Below are the code and all the weights of a small trained network. Each question names an input and a class and asks about switching units off, where a switched-off unit gives its printed mean instead of its output.

import numpy as np


def w(rows, s, z=0):
    codes = np.array(rows[::2]) - 128.0
    scale = np.full(codes.shape[1], s)
    scale[-1] = z or s
    return codes * scale


def f(y):
    return np.maximum(y, 0)


def log_softmax(a):
    a = a - a.max(-1, keepdims=True)
    return a - np.log(np.exp(a).sum(-1, keepdims=True))


def net(x, mask):
    res = np.array(x, float).reshape(1, 6) / 4 @ E
    y = f(res @ A[0][:, :-1].T + A[0][:, -1])
    res = res + np.where(mask, y, B[0][:, -1]) @ B[0][:, :-1]
    return log_softmax(res[-1] @ U[:, :-1].T + U[:, -1])


A, B = {}, {}
E = w([
[144,227,171,64,149,162,30,77,153,149,228,218],'x0',
[179,81,246,35,73,135,148,114,246,79,104,225],'x1',
[59,82,179,27,164,111,205,96,111,207,71,39],'x2',
[254,65,65,84,115,197,224,35,86,82,141,129],'x3',
[121,59,47,79,125,71,246,198,154,156,130,241],'x4',
[137,151,153,56,253,190,23,195,131,156,163,146],'x5',
],0.0057)
A[0] = w([
[143,180,166,71,110,106,90,152,255,100,187,176,145],'N0',
[177,118,141,53,193,236,111,54,99,117,128,70,193],'N1',
[202,92,17,210,91,173,158,151,85,69,114,109,149],'N2',
[177,159,77,215,172,150,81,95,39,130,187,105,124],'N3',
[19,99,51,140,130,47,220,147,58,210,94,64,161],'N4',
[144,178,148,128,165,199,42,136,83,141,183,126,203],'N5',
[25,150,64,174,142,89,59,155,138,222,182,147,252],'N6',
[154,77,119,163,81,133,177,99,139,63,82,140,228],'N7',
[110,132,180,97,145,105,54,166,196,86,120,97,177],'N8',
[91,112,247,148,84,133,129,84,156,120,98,102,172],'N9',
],0.0061,0.0039)
B[0] = w([
[117,65,186,79,148,86,212,145,103,199,109,173,234],'N0',
[69,226,157,156,89,154,112,233,65,152,66,160,237],'N1',
[223,60,114,193,48,38,197,78,99,51,66,33,233],'N2',
[165,195,56,214,100,184,54,72,206,33,203,27,218],'N3',
[35,196,215,34,195,177,147,204,60,199,39,246,248],'N4',
[43,192,64,174,196,149,74,185,108,79,131,162,240],'N5',
[84,254,129,176,140,130,91,218,127,102,115,171,254],'N6',
[131,40,109,157,67,53,232,143,142,147,86,80,228],'N7',
[81,127,159,168,131,98,133,146,43,168,37,125,202],'N8',
[113,102,85,201,90,91,182,99,66,80,79,52,194],'N9',
],0.0068,0.0076)
U = w([
[225,35,76,239,25,51,172,23,138,20,124,27,179],'0',
[101,231,44,206,155,229,3,146,147,57,231,141,1],'1',
[55,140,197,132,152,125,135,246,70,254,59,209,227],'2',
[233,9,131,34,159,146,201,66,229,218,215,221,5],'3',
],0.0061,0.0022)

Each question gives the input, the list of numbers given to net, and the class t.
The units are the neurons (one row each of A and B). Each row of codes is followed by its name. A weight is (code - 128) times the scale printed after its matrix; where a second scale follows, it is the last column's (A, B and U).
mask holds one flag per neuron, in row order. A switched-off neuron (its flag False) gives its mean, the last column of its row in B, instead of its output. The means were averaged over made-up inputs and are rounded, as every weight is.
A unit's drop is (log p(t) with every unit on - log p(t) with that unit switched off) / (log p(t) with every unit on - log p(t) with every unit switched off).
The circuit of an input: a set's keep is (log p(t) with only the set's units on - log p(t) with every unit switched off) / (log p(t) with every unit on - log p(t) with every unit switched off). Starting from all 10 units, units are removed one at a time, each time the one whose removal leaves the highest keep (on an exact tie, the one counted first), for as long as the keep stays at least 0.8.
units of the circuit, in order: the units of the circuit, biggest drop first
unit that matters most: the unit with the biggest drop
k most important neurons: the k neurons with the biggest drops, biggest first
drop when u is switched off: that unit's drop, to one decimal
input [3,-8,0,-6,0,-7], class 1: unit that matters most => N3
input [-2,2,3,4,8,-1], class 3: units of the circuit, in order => [N1, N6]
input [4,6,6,4,7,3], class 3: units of the circuit, in order => [N4, N6]
input [7,1,0,1,-4,-6], class 0: 3 most important neurons => [N4, N6, N9]
input [4,-8,-7,4,8,0], class 0: 3 most important neurons => [N2, N1, N4]
input [0,-8,-8,1,-7,-4], class 0: 3 most important neurons => [N2, N4, N1]
input [8,-5,7,1,-3,-7], class 1: 3 most important neurons => [N0, N7, N8]
input [0,-8,3,-8,-5,-2], class 1: 2 most important neurons => [N3, N0]
input [3,1,-1,4,7,4], class 3: 2 most important neurons => [N4, N6]
input [-2,8,-6,1,3,-3], class 0: drop when N4 is switched off => 0.1
input [2,-5,2,-3,-8,-7], class 1: drop when N3 is switched off => 0.1
input [-4,-6,-2,3,-1,3], class 0: drop when N8 is switched off => -0.1
